Below is a small trained network, with its code and all its weights. Each question gives an input and a target symbol and asks what happens when units are switched off, that is, made to give their printed mean instead of their output.

import numpy as np


def w(rows, s, z=0):
    codes = np.array(rows[::2]) - 128.0
    scale = np.full(codes.shape[1], s)
    scale[-1] = z or s
    return codes * scale


def norm(h):
    return h / np.sqrt((h * h).mean(-1, keepdims=True) + 1e-5)


def f(y):
    return y / 2 * (1 + np.tanh(0.7978845608 * (y + 0.044715 * y**3)))


def softmax(a):
    e = np.exp(a - a.max(-1, keepdims=True))
    return e / e.sum(-1, keepdims=True)


def log_softmax(a):
    a = a - a.max(-1, keepdims=True)
    return a - np.log(np.exp(a).sum(-1, keepdims=True))


def net(x, mask):
    ids = ['αγζλξπω'.index(c) for c in x.split()]
    T = len(ids)
    res = E[ids] + P[:T]
    r = norm(res)
    for j in range(2):
        rows = slice(3 * j, 3 * j + 3)
        q, k, v = (r @ M[0][rows].T for M in (Q, K, V))
        z = softmax(np.where(np.tri(T) > 0, q @ k.T / 3**0.5, -1e9)) @ v
        o = O[0][rows]
        res = res + np.where(mask[j], z, o[:, -1]) @ o[:, :-1]
    y = f(norm(res) @ A[0][:, :-1].T + A[0][:, -1])
    res = res + np.where(mask[2:10], y, B[0][:, -1]) @ B[0][:, :-1]
    return log_softmax(norm(res)[-1] @ U[:, :-1].T + U[:, -1])


Q, K, V, O, A, B = {}, {}, {}, {}, {}, {}
E = w([
[170,132,252,145],'α',
[89,99,162,88],'γ',
[132,117,138,162],'ζ',
[129,162,174,142],'λ',
[130,147,145,163],'ξ',
[89,163,122,123],'π',
[93,145,117,122],'ω',
],0.027)
P = w([
[200,126,161,88],'0',
[123,116,223,84],'1',
[198,158,99,94],'2',
[148,172,95,108],'3',
[93,103,237,127],'4',
[187,167,91,146],'5',
[152,173,88,125],'6',
[57,89,217,159],'7',
[161,176,74,174],'8',
[152,186,98,145],'9',
[1,54,194,183],'10',
[147,179,76,189],'11',
[138,193,106,165],'12',
],0.0088)
Q[0] = w([
[174,50,156,116],'h1',
[195,166,73,91],'h1',
[6,150,217,190],'h1',
[176,74,80,64],'h2',
[39,1,131,104],'h2',
[250,147,80,47],'h2',
],0.0096)
K[0] = w([
[149,69,131,82],'h1',
[133,137,86,89],'h1',
[69,143,191,199],'h1',
[240,208,81,112],'h2',
[168,94,144,62],'h2',
[194,249,60,150],'h2',
],0.015)
V[0] = w([
[180,189,60,53],'h1',
[189,114,194,83],'h1',
[42,180,193,107],'h1',
[119,159,165,2],'h2',
[51,207,167,183],'h2',
[171,220,123,171],'h2',
],0.0076)
O[0] = w([
[168,68,175,112,28],'h1',
[127,83,98,112,186],'h1',
[163,162,115,113,253],'h1',
[58,138,133,187,188],'h2',
[99,122,100,39,240],'h2',
[133,251,132,147,99],'h2',
],0.011,0.0059)
A[0] = w([
[110,204,121,183,186],'n1',
[197,138,122,148,181],'n2',
[121,11,142,89,58],'n3',
[228,186,93,211,226],'n4',
[163,173,14,157,36],'n5',
[173,130,77,67,254],'n6',
[96,77,79,66,203],'n7',
[120,158,160,119,155],'n8',
],0.013,0.0048)
B[0] = w([
[155,94,31,207,255],'n1',
[75,27,44,93,149],'n2',
[136,254,84,231,142],'n3',
[132,138,1,67,217],'n4',
[33,209,166,126,176],'n5',
[41,12,181,197,192],'n6',
[236,115,51,174,181],'n7',
[134,69,198,134,182],'n8',
],0.0068,0.0084)
U = w([
[161,128,170,84,251],'α',
[233,93,123,207,64],'γ',
[75,13,116,1,162],'ζ',
[162,243,101,94,185],'λ',
[91,168,133,38,80],'ξ',
[67,249,196,105,57],'π',
[48,53,193,205,71],'ω',
],0.0086,0.0027)

Each question gives the input, a string of symbols that net reads in full, and the target symbol t.
The units are the heads (3 rows each of Q, K, V and O) and the neurons (one row each of A and B). Each row of codes is followed by its name. A weight is (code - 128) times the scale printed after its matrix; where a second scale follows, it is the last column's (O, A, B and U).
mask holds one flag per unit, heads first, then neurons. A switched-off unit (its flag False) gives its mean, the last column of its rows in O or B, instead of its output. The means were averaged over made-up inputs and are rounded, as every weight is.
A unit's drop is (log p(t) with every unit on - log p(t) with that unit switched off) / (log p(t) with every unit on - log p(t) with every unit switched off).
The circuit of an input: a set's keep is (log p(t) with only the set's units on - log p(t) with every unit switched off) / (log p(t) with every unit on - log p(t) with every unit switched off). Starting from all 10 units, units are removed one at a time, each time the one whose removal leaves the highest keep (on an exact tie, the one counted first), for as long as the keep stays at least 0.8.
circuit, biggest first: the units of the circuit, biggest drop first
unit that matters most: the unit with the biggest drop
k most important neurons: the k neurons with the biggest drops, biggest first
heads that matter: for each layer, one digit per head in row order, 1 if its drop is at least 0.15 and else 0, layers parted by /
drop of u: that unit's drop, to one decimal
input λ ζ λ ξ ζ ζ λ ω ζ λ λ, target π: unit that matters most : n6
input λ ζ λ λ γ ω α ζ λ γ ζ α, target ζ: heads that matter : 01
input π λ ω, target ω: circuit, biggest first : n6; n4
input ζ γ ξ ω γ, target ω: circuit, biggest first : h2; n3
input π ξ λ λ ω ζ ζ, target ω: circuit, biggest first : h2; n6; n4
input λ ζ ω λ ω π λ ζ γ λ γ α λ, target γ: heads that matter : 01
input ω ξ ζ ζ π λ ω γ λ ω ω λ, target ω: circuit, biggest first : h2; n6; n4
input λ α λ λ γ ξ ζ γ, target ω: heads that matter : 01
input ζ ξ ξ λ ω λ, target ω: 2 most important neurons : n6; n7
input λ ζ ζ ζ ζ π ζ ω ω, target ω: heads that matter : 11
input λ λ α ω λ α ζ ξ, target λ: 2 most important neurons : n6; n1
input γ ζ ζ, target ζ: heads that matter : 11
input ζ λ ξ λ ξ, target λ: heads that matter : 11
input ζ λ λ λ ζ, target γ: 3 most important neurons : n7; n4; n2
input ζ ω ζ λ ω γ, target γ: heads that matter : 00
input λ α γ, target γ: heads that matter : 10
input ξ γ ζ ω, target γ: 3 most important neurons : n7; n4; n5
input λ ω λ γ γ ζ λ, target γ: 3 most important neurons : n1; n5; n6
input γ ξ ω ξ π λ λ π, target ω: heads that matter : 01
input ζ λ λ ζ ω λ ξ ζ α ζ, target ζ: heads that matter : 01
input ζ ζ π ξ, target ζ: 3 most important neurons : n2; n4; n6
input ω ζ ω ξ, target ζ: drop of h2 : 0.6
input λ π λ ζ λ λ ζ ω α λ ζ λ, target ζ: drop of h2 : 0.7
input ζ ζ ω λ, target ζ: drop of n8 : 0.1
